In the rows, zero is written as 100.
Facts:
(AF, ξ, X); (AK, ξ, N); (AK, ξ, AI); (AO, ξ, AL); (AO, ξ, AU); (AV, ξ, X)
(AW, ξ, BC); (AY, ξ, BF); (AY, ξ, Y); (B, ξ, BE); (B, ξ, BF); (BA, ξ, AM)
(BA, ξ, S); (BB, ξ, AT); (BB, ξ, AA); (BD, ξ, AQ); (BD, ξ, AP); (BH, ξ, Z)
(C, ξ, A); (C, ξ, AG); (C, ξ, AL); (D, ξ, H); (D, ξ, AR); (E, ξ, BE)
(E, ξ, AG); (E, ξ, AR); (E, ξ, AU); (I, ξ, N); (I, ξ, AD); (K, ξ, AG)
(K, ξ, BK); (M, ξ, BE); (Q, ξ, AB); (Q, ξ, BG); (R, ξ, BG); (R, ξ, AZ)
(U, ξ, AQ); (U, ξ, AN); (W, ξ, F); (A, Σ, M); (A, Σ, K); (A, Σ, T)
(A, Σ, AR); (AA, Σ, S); (AA, Σ, C); (AD, Σ, N); (AD, Σ, AB); (AD, Σ, X)
(AD, Σ, AX); (AE, Σ, P); (AE, Σ, BB); (AE, Σ, AP); (AE, Σ, AR); (AH, Σ, M)
(AH, Σ, AQ); (AH, Σ, F); (AH, Σ, BK); (AI, Σ, BG); (AL, Σ, AM); (AL, Σ, BE)
(AL, Σ, AQ); (AL, Σ, Q); (AL, Σ, T); (AL, Σ, AZ); (AN, Σ, T); (AT, Σ, AJ)
(AT, Σ, BI); (AV, Σ, AG); (AW, Σ, AM); (AW, Σ, AO); (BA, Σ, J); (BA, Σ, AF)
(BC, Σ, BE); (BC, Σ, B); (BD, Σ, V); (BD, Σ, J); (BD, Σ, AY); (BD, Σ, U)
(D, Σ, Z); (G, Σ, AC); (G, Σ, AR); (G, Σ, AU); (H, Σ, AK); (H, Σ, BH)
(H, Σ, BF); (H, Σ, Y); (H, Σ, L); (I, Σ, AM); (I, Σ, M); (I, Σ, AY)
(I, Σ, X); (I, Σ, AS); (O, Σ, AM); (O, Σ, AX); (R, Σ, X); (W, Σ, BE)
(W, Σ, AB); (W, Σ, L)

Known rows:
74  67  103  86  85  94  91  73  83  92  68  96  105  91  105  132  85  119  84  101  128  112  78  131  86  89: AH
73  62  115  78  84  103  93  65  84  98  59  108  113  95  95  134  60  108  95  117  130  112  112  107  88  102: BK
73  66  117  82  82  98  93  68  90  96  58  108  117  96  98  131  67  109  99  114  130  111  113  106  81  99: T
81  63  127  85  80  102  92  68  91  79  64  98  126  98  91  130  71  107  111  115  139  112  117  113  70  88: AJ
83  68  107  94  85  92  91  70  83  98  55  88  111  98  95  128  97  117  96  91  129  100  85  135  79  84: W
81  63  120  74  87  92  92  64  88  94  44  97  125  105  92  125  76  99  107  105  132  105  122  113  79  91: AB
75  63  116  78  85  101  93  64  86  98  54  105  116  98  94  130  64  107  99  114  130  110  115  109  86  100: Q
71  95  88  82  111  101  35  50  102  174  15  104  130  117  127  136  46  138  102  77  127  118  128  87  91  93: AG
79  68  103  80  92  87  89  77  86  84  64  96  116  97  107  126  93  110  89  94  135  113  88  136  76  77: I
79  63  119  65  90  88  89  64  89  88  44  99  128  105  99  120  76  91  103  107  134  110  124  114  77  87: AX
79  69  104  74  91  82  88  70  86  83  58  90  117  98  108  121  97  105  86  93  133  110  88  137  78  77: O
78  84  118  35  68  136  67  83  81  109  82  91  135  88  72  150  89  121  77  99  113  102  147  87  28  94: S
79  90  105  41  70  128  65  88  77  104  93  79  125  84  81  151  112  134  62  83  112  101  112  112  25  83: AA
97  70  107  98  113  117  98  114  89  92  76  129  139  102  90  139  61  116  120  102  147  124  125  111  64  76: AF
93  66  129  106  80  101  95  66  92  113  31  90  125  110  72  128  86  112  131  95  126  87  127  107  69  96: BF
67  75  122  101  71  90  88  74  109  95  63  118  124  90  107  128  76  116  107  114  128  120  119  90  64  100: AC
94  68  110  90  110  111  96  105  90  92  71  124  139  103  93  134  63  110  116  105  145  121  125  111  67  79: J
68  76  124  98  71  84  86  73  114  91  61  118  131  93  110  123  80  111  108  112  131  120  125  89  59  97: AP
68  80  112  106  72  78  84  78  109  85  71  107  120  87  118  124  102  123  93  97  129  120  90  114  60  84: AE
80  71  112  87  86  97  85  73  90  95  60  98  121  98  99  129  82  116  100  100  132  110  102  119  72  85: E
91  67  112  85  108  108  95  99  90  90  66  121  139  103  95  132  65  106  113  106  143  122  126  112  69  79: V
77  65  102  96  82  102  95  70  78  103  65  92  98  91  93  137  85  128  87  98  126  103  73  133  90  94: BC
72  53  144  96  66  133  48  35  106  64  50  69  112  99  89  174  51  116  130  116  180  139  114  153  57  49: Z

Rows, some named above:
113  98  112  97  90  85  73  35  74  52  120  57  161  103  125  77  68  162  105  112  123  80  57  106  75  74 -> AI
68  80  110  108  71  84  86  78  105  91  73  108  114  86  115  128  98  128  92  98  128  119  85  115  64  89 -> G
96  74  95  104  113  107  95  117  86  87  85  117  129  97  101  136  84  126  104  88  145  122  89  136  65  67 -> BA
93  70  114  113  82  94  92  72  88  108  43  81  115  104  82  128  107  125  116  81  126  88  92  132  69  84 -> H
74  68  102  86  85  94  92  72  83  93  68  98  105  91  105  132  84  119  83  101  129  113  79  132  85  88 -> AH
85  66  114  78  99  101  93  85  89  89  60  114  132  102  97  127  68  101  108  107  140  116  125  112  74  83 -> AY
76  63  118  59  91  86  87  63  88  85  45  99  129  105  102  118  74  87  99  109  136  113  125  115  80  86 -> AO
68  73  121  94  75  90  88  72  105  93  61  115  124  93  106  126  75  112  105  114  131  118  120  95  68  98 -> AR
77  60  115  90  81  112  99  63  78  108  57  102  104  96  84  141  59  119  98  115  126  102  104  109  94  109 -> B
72  53  143  95  67  133  48  35  107  64  50  68  112  99  90  174  50  115  129  116  180  140  114  154  58  49 -> Z
72  101  74  91  111  94  32  55  98  170  24  94  118  112  135  135  68  150  88  62  125  118  92  111  91  82 -> AV
79  64  117  69  92  93  90  72  89  90  51  105  128  103  100  124  70  96  102  110  136  114  122  112  78  87 -> AS
112  94  125  89  88  92  75  29  77  56  109  68  171  109  118  76  44  149  119  129  125  81  91  82  76  86 -> BG
80  69  105  73  93  79  86  73  87  81  56  90  121  99  109  118  101  103  87  90  134  111  90  140  75  72 -> R
75  66  117  79  86  97  92  70  90  94  56  107  121  98  98  130  68  106  100  113  132  114  116  109  81  96 -> M
74  59  129  103  67  127  46  40  104  59  60  60  101  93  99  173  73  127  115  100  179  140  79  178  55  38 -> D
71  68  119  86  80  96  91  70  95  94  60  111  119  94  101  129  68  110  100  114  131  114  115  102  77  99 -> K
75  65  117  79  86  97  91  69  90  94  57  109  121  98  99  128  68  105  101  113  132  112  118  107  80  96 -> M
82  68  113  94  81  95  90  73  88  75  75  89  116  93  99  130  94  118  95  99  136  111  83  137  68  76 -> AT
75  68  103  87  86  93  91  72  83  93  65  94  107  92  104  131  88  118  85  98  130  110  80  132  83  86 -> AL
80  71  112  88  86  97  85  72  90  93  61  99  121  98  99  129  82  116  100  102  132  110  104  118  72  86 -> E
77  62  118  83  83  102  94  64  84  103  52  101  114  100  89  131  67  109  103  111  128  105  112  111  86  100 -> BE
72  71  105  93  81  88  89  76  92  90  70  100  110  91  109  128  91  122  87  99  130  115  82  125  76  86 -> A
68  81  111  106  72  79  84  78  109  86  72  107  120  87  119  125  101  122  94  97  129  120  89  114  59  85 -> AE
112  94  126  89  88  91  76  29  77  56  109  67  171  108  117  76  44  150  119  128  124  81  92  82  76  87 -> BG
80  70  103  81  93  88  88  78  86  87  64  96  117  97  107  124  93  111  88  94  133  113  87  135  77  77 -> I
93  69  109  91  110  111  96  105  89  91  71  125  137  103  93  134  63  111  116  103  144  121  125  112  67  78 -> J
70  96  87  82  111  102  34  49  102  174  12  104  129  119  126  136  46  139  103  76  126  119  127  87  90  92 -> AG
71  100  74  91  111  94  33  56  98  171  24  95  119  113  135  136  69  150  88  61  126  118  92  111  90  82 -> AV
73  70  103  91  83  91  91  73  86  93  70  98  106  89  106  131  89  123  84  98  128  112  76  131  82  90 -> AN
80  63  119  63  91  86  88  64  89  86  42  97  130  106  99  118  77  88  102  106  135  109  127  115  77  85 -> N
91  72  98  92  107  99  93  102  87  87  76  111  126  98  103  131  88  119  99  89  142  119  91  135  68  69 -> BD

Now the same elements, written a new way:
Known rows:
102  123  111  105  125  96  106  102  117  80  137  89  77  79  112  62  72  85  108  57  88  82  95  106  113  138  112  95  108  101  65  83  119  113  123  120: BG
87  112  98  79  75  120  87  109  101  136  80  101  105  101  114  101  95  105  107  73  105  80  106  115  118  107  94  91  135  70  127  86  116  114  66  104: AA
96  107  85  81  71  123  84  105  99  149  86  92  93  94  118  94  94  118  99  67  97  82  99  120  116  109  96  100  108  78  124  89  115  116  66  115: C
85  111  90  100  121  116  83  116  90  143  78  81  110  64  77  73  97  92  102  111  70  54  81  81  114  81  114  95  78  88  75  127  75  104  117  106: AG
77  116  103  98  125  113  87  121  92  130  72  89  123  70  73  81  100  79  109  116  78  52  88  75  116  78  113  87  106  79  79  123  76  103  117  94: AV
106  88  98  85  102  106  100  107  88  112  114  94  76  86  96  98  88  113  105  107  86  97  83  93  108  119  102  105  99  92  87  101  101  90  74  97: U
96  100  117  94  105  105  110  114  99  110  107  92  95  104  101  97  87  93  105  110  111  96  106  88  102  97  100  93  117  90  105  88  94  94  89  90: AD
103  95  105  95  101  109  107  110  95  123  114  84  84  97  105  89  85  107  96  106  102  98  100  94  100  100  102  102  89  99  103  92  93  94  89  101: AX
95  101  115  95  104  104  111  115  98  111  109  95  97  104  102  98  87  92  104  112  109  96  105  89  106  97  101  93  118  90  105  90  94  94  88  90: O
92  101  111  92  104  100  107  110  102  91  110  99  88  106  100  105  94  96  103  103  107  98  98  99  102  102  97  101  127  93  103  88  101  98  84  94: AT
99  96  98  94  102  102  103  105  99  102  117  91  77  98  103  98  93  109  95  98  99  99  92  104  100  105  98  110  99  102  99  92  100  99  84  105: BI
105  86  108  95  116  103  93  79  106  96  90  87  83  107  105  98  89  114  93  97  109  99  97  93  91  99  100  108  85  96  91  102  92  103  90  106: BH
103  92  100  90  101  106  102  108  91  115  115  92  79  91  100  96  88  109  101  108  91  97  89  95  107  110  102  104  95  95  93  99  98  92  81  99: AY
102  109  94  104  100  100  99  110  93  108  108  92  72  97  111  100  107  107  91  107  91  98  80  99  101  101  97  97  100  102  103  106  100  100  96  103: AR
91  109  106  99  105  99  103  114  97  100  106  102  91  106  105  106  98  92  100  114  102  96  95  94  109  95  97  89  123  95  101  100  99  99  90  93: A
98  104  94  102  101  102  99  109  95  112  113  96  80  99  109  99  97  104  92  110  92  97  89  100  108  98  99  99  96  103  98  103  100  100  90  104: K
105  86  109  95  115  103  93  80  106  95  90  86  83  106  105  98  90  114  93  96  108  99  98  93  91  99  100  109  85  95  90  103  93  104  89  107: BF
106  88  96  79  105  104  95  104  85  102  111  96  72  81  89  103  89  115  109  105  83  97  76  91  110  126  101  104  104  90  80  104  104  89  65  95: AF
108  117  96  105  98  101  99  115  91  105  103  82  63  91  108  98  115  111  92  101  93  99  75  94  89  102  93  92  105  105  109  101  98  98  100  100: AP
94  97  92  100  103  103  98  107  96  117  118  101  88  103  107  99  88  102  91  113  92  97  95  104  117  96  102  101  90  105  92  105  100  100  84  108: BK
93  102  115  92  111  102  103  106  102  96  98  96  97  107  97  102  86  96  100  105  114  97  105  88  101  94  97  91  116  95  98  92  94  99  85  94: W
94  101  115  95  104  105  111  116  98  113  111  96  98  105  104  97  88  91  104  114  108  96  105  90  108  97  102  94  117  90  105  89  94  94  89  90: AW
95  99  94  99  104  103  99  108  96  115  116  96  86  101  104  98  87  103  91  110  95  97  95  100  112  96  100  99  91  105  95  101  99  99  83  107: AQ

Rows, some named above:
89  113  107  90  112  100  100  116  99  94  100  95  97  102  85  105  83  97  97  100  116  97  106  87  106  89  92  78  118  108  95  89  95  99  71  98 -> BC
95  99  117  94  104  105  112  116  98  111  108  93  96  103  102  97  87  93  106  113  109  96  105  88  104  98  101  93  119  87  106  89  94  93  90  88 -> R
95  99  117  94  104  106  112  115  98  111  108  93  96  103  102  96  88  93  105  112  109  96  105  87  104  98  101  94  119  88  106  89  94  93  90  88 -> R
91  102  111  92  105  99  108  110  101  89  110  99  89  105  101  106  94  95  103  104  107  97  98  99  102  102  97  101  127  93  103  89  100  99  85  93 -> AT
94  101  112  93  105  103  108  115  96  107  109  98  95  103  101  101  89  94  105  113  104  96  102  91  108  99  101  94  120  91  101  94  97  94  86  90 -> I
94  102  115  93  112  101  103  106  102  97  98  95  97  107  97  102  87  96  101  104  114  97  105  88  101  94  97  90  116  95  99  92  93  98  84  94 -> W
96  111  93  91  110  103  95  113  96  104  104  87  85  94  84  98  78  111  89  92  109  99  98  92  104  91  90  83  90  121  91  92  96  101  66  111 -> B
96  111  94  91  109  102  94  113  96  104  105  87  85  94  84  99  79  111  88  92  110  99  99  92  104  91  91  82  91  122  91  91  95  101  67  111 -> B
98  102  95  100  103  102  99  109  96  113  113  94  83  100  105  99  91  104  91  108  95  98  93  100  108  97  99  98  94  104  97  101  99  99  86  105 -> T
102  94  104  98  99  109  109  112  96  127  119  86  86  98  107  89  85  104  96  111  99  97  100  96  104  99  104  103  89  97  104  93  94  94  91  100 -> AO
104  93  99  90  102  106  101  107  91  116  114  92  80  91  100  97  87  109  101  108  91  98  89  95  106  110  102  104  96  95  93  99  99  93  80  99 -> AY
103  92  105  96  111  104  96  92  102  103  98  86  84  103  102  96  87  111  93  98  108  99  98  93  95  98  99  103  86  100  93  99  94  101  87  106 -> L
98  102  94  99  102  103  99  109  95  114  112  95  83  99  105  99  92  105  91  109  96  97  92  99  108  97  99  97  93  105  97  101  99  100  85  105 -> T
91  109  106  99  105  99  102  113  97  100  106  102  91  105  105  106  99  91  99  113  102  95  95  95  109  95  97  90  124  94  101  99  99  99  90  93 -> A
90  106  108  96  108  101  104  113  98  103  107  100  97  106  100  103  89  92  100  111  107  96  103  93  110  94  98  89  118  97  99  94  97  98  83  95 -> AL
90  106  108  96  107  101  104  114  99  103  106  101  97  106  99  104  89  91  100  112  107  96  102  93  110  93  98  89  118  97  99  94  97  98  82  95 -> AL
98  94  108  79  107  100  100  110  88  92  105  104  85  89  88  109  90  101  116  111  92  96  84  86  111  122  100  95  130  82  84  100  103  88  67  84 -> BA
61  89  102  81  107  99  118  122  107  69  118  90  96  91  64  112  119  97  100  99  97  68  86  127  79  78  95  166  137  92  108  75  81  105  90  92 -> D
69  84  90  83  104  103  114  118  104  81  125  82  83  85  67  105  118  110  91  95  90  70  80  133  77  81  95  175  109  100  105  80  81  106  89  103 -> Z
88  103  105  97  106  100  103  112  98  104  112  107  99  109  104  105  90  89  99  116  101  95  101  97  117  94  100  92  119  96  96  99  100  99  86  96 -> AH
98  120  107  103  102  97  103  119  94  94  98  92  77  99  106  105  113  97  98  107  101  98  82  90  94  98  93  84  132  95  111  98  99  98  99  89 -> AE

